The rows lie along a hidden order. The number after each row says roughly how far along it the row is, from 0 to 15. A new part has a new order.
In the rows, 128 means zero.
[128 153 138 130 135 145 140 163 149 135 120 147 109 170 223 153 115 122
 121 117 117 133 130 131 126 130 145 146 121 138 139 128 124 132 127 145
 125 136 140 115 118 118 167 121 146 113 129 135 125 116 124 128 130 134
 147 144 146 127 161 127 149  65 132 127 126 102 107  90 135 139 140 118
 135   1 115 128 135 133 111 126 131 125 137 126 129 124 137 123 144 105
 132 122 146 126 127 105 109] : 8
[128 143 135 133 134 136 137 156 134 136 128 141 107 155 230 162 123 116
 118 119 118 135 125 129 124 132 134 134 119 140 140 129 121 126 129 145
 126 134 147 113 128 115 153 118 140 113 130 132 129 122 121 122 134 135
 157 140 150 122 143 124 153  88 134 117 128 101 108 102 136 137 142 125
 138   1 114 127 141 133 112 128 131 132 135 129 137 122 138 124 135 100
 128 121 138 113 120 105 110] : 12
[128 146 136 134 146 138 137 155 138 137 122 144 104 163 202 158 124 129
 117 120 120 136 130 130 126 132 136 141 120 141 142 130 120 128 129 151
 127 136 144 112 129 120 154 121 139 114 124 132 128 125 121 122 134 132
 151 137 147 122 146 124 151  83 134 114 126  96 109  93 136 137 142 127
 134  10 113 123 141 133 109 130 129 127 141 129 132 123 140 126 136 100
 129 126 143 120 121 101 109] : 15
[126 147 136 132 139 140 139 159 137 136 126 145 111 159 229 159 119  80
 118 120 114 135 130 130 125 130 141 141 121 139 142 129 121 127 129 145
 127 133 144 110 129 117 139 119 143 114 126 134 128 127 121 122 133 137
 148 142 146 124 148 124 152  81 133 119 126 104 108 102 136 138 141 125
 136   1 113 126 137 132 111 128 130 130 138 128 137 123 138 127 133  98
 130 121 140 120 126 102  99] : 15
[126 157 145 131 148 152 141 161 150 132 115 161 102 169 204 149 118 127
 123 118 118 134 139 134 126 131 145 154 120 139 130 128 123 139 128 154
 125 145 133 115 128 135 170 122 149 119 130 141 125 117 128 129 128 141
 142 145 151 129 164 124 142  42 131 131 126  89 104  80 133 140 148 111
 128  42 116 120 128 134 110 125 129 121 145 128 130 123 142 122 141 107
 139 126 143 131 131 109 100] : 0
[126 129 135 130 128 135 130 147 116 127 126 130 133 137 116 124 127 123
 130 129 128 126 131 130 125 128 135 132 129 126 125 115 129 135 126 140
 126 131 128 130 121 147 140 131 133 117 129 130 133 121 130 143 126 132
 118 132 125 134 133 131 135 123 128 139 130 129 116 105 126 129 122 118
 126 151 122 128 124 128 132 125 128 125 131 126 127 129 129 125 138 138
 134 128 140 143 136 140 119] : 13
[126 128 137 132 137 123 128 142 118 128 126 128 126 114 107 130 133 117
 131 126 127 129 127 127 126 130 128 128 128 122 126 125 124 131 131 138
 126 128 132 129 149 134 134 130 129 115 132 126 126 125 125 129 127 131
 126 125 133 129 128 130 138 123 130 129 130 127 121 131 127 128 122 133
 129 148 120 132 132 128 129 128 128 129 128 127 132 129 129 124 130 135
 125 131 135 132 130 127 122] : 14
[127 124 135 127 124 132 127 146 111 127 129 127 135 112 111 129 128 124
 127 131 131 122 127 128 127 128 131 129 127 124 125 120 129 130 126 138
 127 129 131 129 127 139 143 130 126 113 129 123 133 123 130 139 127 131
 121 124 123 132 124 131 138 130 129 137 129 126 122 108 128 130 126 123
 128 151 120 123 125 127 132 126 128 126 125 125 129 131 129 126 134 133
 129 126 131 134 130 132 124] : 5

New part:
[133 120 117 104 158  77 138 114  48 144 128  41 122 185 131 133 114 131
 161  20 152 136 126 128 155 125 118 159 187 141 131 132 123 125  72 129
 126  57 132 165 125 133 151 127 119 126 137  96 174  84 130 122 128 128
 132 131 123 154 128 126 141 127 124  91 137 118 130 133 129 126 122 142
 110 127 130 144  68 131 185 166 131 134 162 113 125 130 114 132 123  78
 197 126] : 0
[140 137 130 104 128  98 143 127 154 129 156 148 125 168 126 149 121 134
 126 119 163 179 116 155 131 115  76 150 127 136 124 132 101 132 131 117
 133  23 111 156 129 124 163 131 132 121 142 137 168 127 143 114 133 130
 127 116 125 128 122 127 128 109 121  83 145 125 134 137 127 124 126   1
 127 138 122 145 113 118 115 166 131 109 131  97 132 125 122 124 122 111
 131 130] : 10
[142 118 121 101 133  92 129 112  41 134 141 120 126 177 132 173 116 136
 134 113 134 143 114 142 130 126 118 126 153 125 126 112 120  83 138 123
 144  51  60 161 130 132 153 127 121 129 202 102 178  93 174 129 126 135
 133 150 127 133 127 130 125 128 122  91 132 128 130 147 128 125 116  88
 118 142 137 138  73 132 200 132 130  99 168 107 139 161 121 130 128 128
 189 127] : 0
[136 139 125 102 133 113 150 135 125 123 162 174 106 165 129 141 105 107
 120 153 137 181 130 162 134 116  23 145 133 133 147 117 129 134  82 120
 126 130  68 119 119 120 136 134 132 122 255 127 161  91 141 114 131 134
 106 125 122 208  95 125 126 104 120 100 126 111 135 129 107 123 127 122
 126 127  92 140 100 121 121 146 131 113 151  96 126 150 115 130 114 126
 175 136] : 13
[138 133 128 117 157 122 129 116 121 126 139 128 112 172 127 118 115 141
 119  10 178 153 114 140 159 128 138 162 118 144 147 130 110  80  93 118
 139  26  76 119 128 123 136 141 115 137 129 141 126  93 124 117 125 138
 148 142 145 154 136 128 124 119 124  77 124 125 128 148 129 126 124 108
 110 129 133 135 119 122 147 179 132 104 160 108 132 172 119 119  94  85
 197 132] : 2
[153 128 140 100 135 103 146 127 138 133 161 163 128 169 124 140 109 126
 162  41 145 120 124 146 126 128  31 129 152 121 127 111 127  79 134 114
 127  22  84 132 130 127 156 126 125 126 219 124 169 126 115 128 131 122
 108 120 131 124  91 124 128 131 125 110 152 119 128 123 109 127 105  15
 137 128 113 131 127 119 106 141 127 116 157 122 146 161 129 129  76 132
 197 126] : 14
[133 114 132 100 156  88 140 126  49 141 127 150 125 165 132 135 114 100
 166   3 112 138 129 130 149 125 112 158 192 125 125 128 129 130  97 129
 133 137  74 168 129 131 125 139 122 123 225  88 124  84 132 131 129 125
 163 130 119 133 123 129 142 134 126  94 128 116 131 124 105 128 120  77
 110 128 128 146  80 139 187 167 127 101 133 117 129 123 116 133 109  92
 137 124] : 0
[155 126 141 102 134 107 125 134 132 132 130 177 127 155 125 121 116 109
 128   5 136 165 115 140 134 125  36 133 152 118 144 114  98 128  98 111
 135  23  62 133 147 133 131 126 128 129 124 117 159  97 129 115 128 124
 103 131 163 132  93 129 128 129 125 113 147 121 128 145 108 124 107  10
 140 130 141 160 129 126 107 152 131 113 153  92 155 164 121 127  78 126
 148 128] : 15
[133 133 127 110 142  89 128 118 115 127 137  49 108 172 128 164 110 135
 156   1 176 139 115 131 154 127 118 153 132 143 146 130 124 132  79 121
 135  34  50 126 128 125 160 129 117 133 135 106 176 139 166 117 126 133
 149 140 142 156 130 129 135 122 122  80 123 124 133 139 127 120 127  39
 108 128 128 137  75 127 165 136 131 128 164 108 122 129 128 123 117  84
 134 130] : 3

Next part:
[191 174 145 149 127 129 134 122 130 126 126 129 137 127 137 121 122 126
 126 127 131 125 137 115 120 127 129 151 138 149 157 185 222 175 193 190] : 15
[144 135 128 130 116 124 134 122 128 126 124 132 137 126 137 119 125 124
 125 131 133 129 158 143 149 165 181 234 183 188 171 175 166 142 139 132] : 13
[147 158 154 206 174 199 217 192 174 156 150 145 147 132 133 126 129 126
 127 130 129 127 134 126 125 126 126 131 128 120 126 129 124 129 129 135] : 6
[124 125 129 129 131 130 129 129 129 130 130 130 140 141 143 173 210 195
 201 208 199 158 174 163 145 138 135 133 130 135 132 131 131 129 129 132] : 2
[203 195 158 172 142 139 136 131 130 128 127 129 130 128 131 125 126 128
 127 129 129 128 131 124 127 127 129 137 135 141 147 161 204 169 195 204] : 14
[119 123 130 134 142 144 150 164 164 171 188 178 208 169 152 170 165 143
 137 133 131 131 115 135 135 132 135 122 129 142 127 123 140 129 132 129] : 1
[219 211 169 197 141 147 150 125 132 125 123 132 139 127 139 116 124 126
 126 129 130 124 143 115 118 125 120 139 129 114 125 151 160 157 180 202] : 13
[156 141 129 127 105 121 139 116 131 123 119 136 146 130 151 118 143 149
 162 184 201 161 251 189 159 159 145 168 136 100 109 135  99 125 124 119] : 6
[135 134 127 129 122 125 128 123 129 126 119 131 133 128 132 122 127 128
 138 142 150 143 196 199 181 188 197 223 168 161 144 145 133 130 128 125] : 11
[184 201 177 219 178 166 153 147 132 133 135 124 120 129 121 139 134 129
 134 127 126 131 115 140 136 130 134 122 128 141 143 135 180 150 175 196] : 12
[135 139 136 161 150 173 200 193 184 176 178 165 176 146 142 133 132 128
 128 129 127 127 135 126 125 127 126 129 128 122 125 130 123 128 129 129] : 3
[120 124 127 128 132 130 124 129 127 128 131 127 127 130 125 132 136 137
 145 151 169 158 207 220 194 193 190 187 152 153 143 134 136 129 128 132] : 9
[148 142 132 142 126 156 188 173 182 174 181 180 205 154 158 129 135 128
 127 129 131 121 149 111 113 121 121 141 127 102 111 133 107 125 125 125] : 2
[126 125 128 124 132 129 130 136 136 140 154 158 194 173 173 200 225 183
 168 156 145 133 132 134 131 131 130 123 129 131 132 128 131 127 128 129] : 0
[154 146 135 143 132 129 129 128 126 128 128 127 128 128 127 128 125 128
 129 128 128 129 126 129 131 138 146 165 158 187 185 193 244 169 181 177] : 15
[132 132 127 128 124 128 133 128 131 133 140 145 174 161 171 192 232 198
 187 177 164 140 150 131 127 128 122 131 127 124 124 129 123 126 127 127] : 0
[137 132 130 127 128 129 130 129 127 127 130 128 129 127 129 128 127 127
 127 127 132 130 135 142 145 155 172 210 179 204 188 184 206 151 149 144] : 14
[127 129 128 132 131 131 138 140 142 147 161 170 211 178 175 192 206 167
 154 144 136 131 132 130 130 129 131 122 128 130 131 127 128 129 128 127] : 0
[124 127 128 130 131 129 126 130 129 128 130 126 125 128 125 130 132 130
 132 134 139 140 162 184 180 186 205 227 178 193 165 151 160 134 135 130] : 12
[175 151 129 125  90 116 147 106 133 118 114 142 156 125 160  95 114 117
 123 136 139 123 197 125 133 163 171 255 181 142 135 176 121 134 129 119] : 13
[129 128 128 128 126 127 126 127 128 128 127 127 131 128 129 128 134 134
 141 152 166 154 208 212 188 188 188 200 154 152 139 137 133 129 127 127] : 9
[176 188 172 235 177 205 201 165 153 140 132 136 140 126 136 121 128 127
 126 127 128 126 140 119 120 125 124 133 128 117 121 132 125 132 141 155] : 9
[140 135 128 127 116 123 133 122 128 127 125 132 136 128 138 118 124 126
 130 136 142 136 178 170 168 182 196 235 176 171 150 154 136 132 129 127] : 12
[191 173 145 149 127 130 136 123 130 126 125 130 133 128 134 121 122 126
 124 129 132 125 138 118 122 128 129 149 141 149 159 182 220 175 194 201] : 15
[141 132 131 129 120 124 133 124 130 126 124 130 135 128 134 125 126 127
 126 127 131 129 154 151 149 164 184 228 183 192 173 176 173 143 141 140] : 14

[141 121 125 120 128 123 124 133 119 124 139 128 121 148 133 135 130 128
 123 133 121 129 128 132 130 137 140 141 166 127 134 142 138 127 136 120
 126 128 130 131 227 151 187 137 122 126 154 148 135 138 145 129 169 127
 129 124 134 127 124 129 114  90 125 118 125 105 118 105 124 127  54 127
 124 112 112 127  70  97  92   2 134 121 110 111 120 130 120 118 120 130
 121 125 130 146 134 160 127 138 129 104 162 123 130 119 128 131 130 145
 129 130 121 132 133 131 184 121 123 125 128] : 11
[152 132 136 169 207 132 144 138 188 136 124 126 125 141 129 125 123 133
 112 126 110 118 154 131 120 127 130 113  56 117 125 120 120 124 114 123
 128  30 124 125   1 102  17 132 122 127 119 123 123 134 132 129 159 127
 131 124 159 133 171 133 136 157 131 114 138 114 125 125 129 123 135 128
 133 134 133 129 141 136 111 129 140 129 127 120 133 120 123 127 126 136
 124 124 129 124 131 102 127 136 126 111 157 120 127 127 127 132 141 170
 133 131 120 141 135 170 177 148 142 141 129] : 13
[157 133 123 146 174 125 130 134 152 127 154 132 123 148 133 148 147 125
 147 141 138 131 108 128 131 133 137 124 109 129 127 130 132 127 128 108
 128 110 125 128  99 134 127 133 110 118 154 132 137 136 148 123 171 124
 128 127 165 127 166 135 134 190 134 134 139 117 124 159 131 135 178 139
 130 132 150 134 137 122 103 150 142 128 128 109 117 140 112 120 115 127
 112 107 129   1 125  44 125 104 126  89  25 131 122 109 120 116 107 115
 108 126 123 124 130 104 130 138 130 130 132] : 2
[142 125 122 132 115 121 123 138  95 120 138 126 120 108 126 123 102 123
  75 114  81 123 103 124 126 126 132 106  45 124 124 130 129 126 125 114
 114  83 128 129 204 143 157 135 117 125 150 138 132 138 145 127 168 126
 129 124 156 129 151 135 158 159 131 123 131 110 121 121 127 130  96 132
 128 126 131 131 111 123 100 122 143 129 129 113 124 132 132 135 121 134
 127 143 131 196 137 169 128 151 129 103 214 132 130 120 134 138 142 190
 146 133 126 146 140 159 192 146 133 125 129] : 7
[122 118 124 107 111 124 122 136 146 128 133 128 123 171 131 141 152 132
 149 144 147 131 151 137 129 139 142 149 187 126 138 147 138 126 137 126
 131 131 130 129 142 135 154 133 123 124 129 111 126 134 126 124  87 124
 126 118  81 125  59 121  54  37 119 109 124 102 117  94 120 123  78 125
 127 121 117 129 118 121 108 133 141 132 137 121 134 128 145 142 125 132
 129 126 130 151 133 141 127 135 129 102 137 116 129 125 127 128 131 138
 131 130 120 132 128 136 137 110 123 123 127] : 15
[140 131 127 140 171 128 136 134 158 130 137 129 124 148 129 138 144 129
 146 138 140 128 134 132 127 133 134 130 125 127 129 130 131 126 127 120
 130 102 127 128  95 130 122 132 118 124 135 130 132 134 136 125 146 126
 129 127 158 129 162 134 137 192 134 129 143 121 126 152 131 131 198 135
 132 138 146 133 153 134 118 170 139 129 129 120 124 131 117 124 121 129
 116 110 128   9 125  53 125 107 125 100  22 124 121 116 117 114 107  77
  99 126 124 116 123  90 101 127 127 132 130] : 1
[ 94 106 122 102 121 123 137 148 172 133 120 125 115 197 125 135 148 139
 135 140 132 119 197 146 118 141 146 144 142 112 140 149 139 119 127 123
 131  49 130 128  77 135 116 143 115 130 135 125 126 144 131 125 103 124
 133 115 141 132 149 131 126 223 135 102 158  92 120 136 130 121 234 131
 138 142 139 134 163 145  93 203 159 137 141 112 140 116 136 145 122 141
 121 114 131  82 135  67 122 120 122  74  16 104 118 115 111 114 111  57
  78 130 100 113 114  75  69  99 112 123 124] : 0
[140 128 131 135 157 128 135 134 126 132 128 128 126 160 131 134 134 132
 140 133 128 121 144 131 123 129 131 127 121 124 130 127 130 127 126 126
 125 103 129 128 118 135 142 136 125 131 139 150 130 135 138 129 174 128
 132 127 169 132 187 135 151 188 136 125 141 124 128 147 131 128 150 130
 130 130 130 128 119 122 108  85 133 124 115 120 126 123 106 109 123 129
 112 104 127   1 122  36 124 107 124 109  57 120 122 120 121 122 125 137
 115 129 121 131 131 137 171 130 134 146 129] : 4
[165 136 132 173 211 129 136 137 175 130 142 128 125 122 130 129 119 127
  97 125 102 123 116 124 126 126 130 109  41 122 120 121 125 126 116 113
 125  45 123 126   9 110  55 130 117 123 139 129 129 134 143 128 175 127
 129 126 159 130 158 134 135 151 131 124 131 115 123 127 129 128 124 133
 130 130 138 131 128 127 102 130 137 128 128 115 124 132 123 128 121 132
 122 129 130 118 132 126 127 139 129 108 172 129 130 122 131 134 138 183
 136 131 124 142 138 154 194 157 140 135 131] : 12
